Here is a tiny trained network, its code and every weight. The questions are about switching its units off for an input and a class, where a switched-off unit gives its printed mean instead of its output.

import numpy as np


def w(rows, s, z=0):
    codes = np.array(rows[::2]) - 128.0
    scale = np.full(codes.shape[1], s)
    scale[-1] = z or s
    return codes * scale


def norm(h):
    return h / np.sqrt((h * h).mean(-1, keepdims=True) + 1e-5)


def f(y):
    return y / 2 * (1 + np.tanh(0.7978845608 * (y + 0.044715 * y**3)))


def log_softmax(a):
    a = a - a.max(-1, keepdims=True)
    return a - np.log(np.exp(a).sum(-1, keepdims=True))


def net(x, mask):
    res = np.array(x, float).reshape(1, 8) / 4 @ E
    u = 0
    for l in range(2):
        y = f(norm(res) @ A[l][:, :-1].T + A[l][:, -1])
        res = res + np.where(mask[u : u + 9], y, B[l][:, -1]) @ B[l][:, :-1]
        u += 9
    return log_softmax(norm(res)[-1] @ U[:, :-1].T + U[:, -1])


A, B = {}, {}
E = w([
[158,69,173,58,66,54,141,54],'x0',
[160,118,151,118,148,134,117,129],'x1',
[130,119,120,129,130,127,122,131],'x2',
[198,141,116,166,92,57,168,219],'x3',
[128,131,127,127,133,125,127,127],'x4',
[225,215,60,68,76,171,114,113],'x5',
[139,51,102,45,191,205,254,170],'x6',
[118,133,127,136,116,131,134,127],'x7',
],0.0076)
A[0] = w([
[50,89,112,35,144,251,48,83,111],'L0N1',
[93,186,70,201,214,179,116,161,50],'L0N2',
[8,145,143,145,148,79,182,158,99],'L0N3',
[209,105,146,150,80,114,173,220,21],'L0N4',
[120,70,127,22,45,38,191,58,91],'L0N5',
[149,114,123,175,79,114,105,245,188],'L0N6',
[100,133,125,99,151,198,60,65,105],'L0N7',
[232,220,2,26,82,188,75,146,2],'L0N8',
[207,82,77,173,156,103,219,166,56],'L0N9',
],0.007,0.0038)
B[0] = w([
[72,207,173,88,166,75,255,118,224],'L0N1',
[139,56,216,84,44,157,78,254,203],'L0N2',
[215,145,150,123,170,127,148,60,189],'L0N3',
[36,216,155,190,125,64,157,106,178],'L0N4',
[97,73,167,79,94,171,101,177,233],'L0N5',
[68,158,172,82,135,106,130,76,234],'L0N6',
[20,198,194,122,114,93,94,75,173],'L0N7',
[115,79,86,239,35,146,159,73,254],'L0N8',
[82,195,120,68,169,89,209,151,185],'L0N9',
],0.0089,0.0052)
A[1] = w([
[131,98,187,206,175,109,126,112,83],'L1N1',
[146,123,185,146,142,106,145,158,27],'L1N2',
[131,85,129,95,140,135,202,140,92],'L1N3',
[107,127,136,164,136,206,120,206,1],'L1N4',
[158,143,111,154,82,61,131,180,158],'L1N5',
[122,155,166,136,91,74,3,103,106],'L1N6',
[99,137,113,139,180,148,193,89,159],'L1N7',
[107,83,168,149,208,100,144,166,109],'L1N8',
[134,166,113,140,97,133,106,108,104],'L1N9',
],0.013,0.0051)
B[1] = w([
[182,115,16,254,81,162,163,83,177],'L1N1',
[77,132,163,143,105,166,199,46,150],'L1N2',
[199,117,23,123,138,185,108,202,201],'L1N3',
[105,22,176,21,49,187,60,211,154],'L1N4',
[51,117,217,63,222,120,184,121,205],'L1N5',
[171,153,77,58,185,155,88,234,254],'L1N6',
[196,170,79,121,137,68,107,159,212],'L1N7',
[135,122,131,180,83,127,102,49,212],'L1N8',
[145,75,70,201,167,185,140,89,153],'L1N9',
],0.0087,0.0085)
U = w([
[211,138,91,78,205,146,96,179,252],'0',
[31,241,253,95,195,60,210,71,138],'1',
[145,25,254,43,67,189,69,185,69],'2',
[206,77,82,219,69,148,161,38,54],'3',
],0.0095,0.0036)

Each question gives the input, the list of numbers given to net, and the class t.
The units are the neurons (one row each of A and B). Each row of codes is followed by its name. A weight is (code - 128) times the scale printed after its matrix; where a second scale follows, it is the last column's (A, B and U).
mask holds one flag per neuron, layer by layer. A switched-off neuron (its flag False) gives its mean, the last column of its row in B, instead of its output. The means were averaged over made-up inputs and are rounded, as every weight is.
A unit's drop is (log p(t) with every unit on - log p(t) with that unit switched off) / (log p(t) with every unit on - log p(t) with every unit switched off).
The circuit of an input: a set's keep is (log p(t) with only the set's units on - log p(t) with every unit switched off) / (log p(t) with every unit on - log p(t) with every unit switched off). Starting from the 12 units with the biggest drops (on a tie, the unit counted first), units are removed one at a time, each time the one whose removal leaves the highest keep (on an exact tie, the one counted first), for as long as the keep stays at least 0.8.
units of the circuit, in order: the units of the circuit, biggest drop first
unit that matters most: the unit with the biggest drop
top k neurons: the k neurons with the biggest drops, biggest first
top k neurons in layer l: the k neurons of layer l with the biggest drops, biggest first
drop when u is switched off: that unit's drop, to one decimal
input [0,3,1,7,3,8,2,-1], class 3: units of the circuit, in order	(L0N8)
input [5,6,-1,5,2,7,-1,2], class 3: top 3 neurons	(L0N8; L0N1; L1N9)
input [-8,-7,7,8,-4,1,5,-7], class 1: units of the circuit, in order	(L0N6; L1N6)
input [-4,2,-1,-3,2,-4,-4,-3], class 0: top 2 neurons in layer 1	(L1N6; L1N1)
input [-7,2,-7,7,8,-1,2,-8], class 1: top 3 neurons	(L0N4; L0N9; L0N6)
input [5,-7,2,3,1,-6,-3,-3], class 3: top 2 neurons	(L1N1; L0N2)
input [-4,1,-7,2,8,-6,5,5], class 3: top 2 neurons	(L1N8; L0N3)
input [2,2,5,4,8,2,-3,0], class 1: top 3 neurons in layer 1	(L1N5; L1N3; L1N7)
input [0,0,5,5,3,-6,-1,4], class 3: top 2 neurons	(L1N1; L0N3)
input [-2,-2,2,-5,-3,-6,-8,-3], class 0: top 2 neurons	(L1N6; L0N8)
input [-7,-2,5,-4,-3,-1,6,-6], class 2: top 3 neurons	(L0N2; L1N4; L1N6)
input [3,4,6,-6,2,7,-4,2], class 3: top 2 neurons	(L0N8; L1N5)
input [-4,0,-7,0,-6,-2,-6,8], class 0: top 2 neurons	(L1N6; L0N5)
input [1,1,0,8,2,4,-7,-1], class 1: units of the circuit, in order	(L1N5)
input [3,-7,4,2,-4,0,-2,1], class 2: top 4 neurons	(L0N5; L1N7; L1N3; L1N1)
input [8,-6,4,3,-5,6,-1,0], class 2: top 2 neurons	(L0N5; L1N1)
input [-3,-1,7,1,-7,3,0,-6], class 2: top 3 neurons	(L0N2; L1N1; L0N3)
input [5,5,-8,2,-7,2,-6,-7], class 0: top 2 neurons	(L1N6; L0N2)
input [3,1,-5,5,1,3,4,7], class 1: top 2 neurons	(L0N4; L1N6)
input [8,-2,-4,3,2,-4,-4,-5], class 2: units of the circuit, in order	(L0N5)
input [7,-8,7,-6,5,-7,-8,7], class 0: top 2 neurons in layer 0	(L0N8; L0N2)
input [-8,7,-7,-8,2,0,0,-7], class 1: top 2 neurons in layer 0	(L0N1; L0N7)
input [-2,-1,-1,-3,-2,-2,-7,7], class 0: drop when L1N6 is switched off	0.5
input [5,8,1,7,6,4,0,-6], class 1: drop when L0N2 is switched off	0.0
input [-1,-6,-7,-1,-4,-4,-6,-2], class 0: drop when L1N6 is switched off	0.8
input [-7,8,-1,3,1,1,4,-3], class 2: drop when L0N2 is switched off	0.4
input [-7,-1,4,1,2,6,1,2], class 2: unit that matters most	L0N2
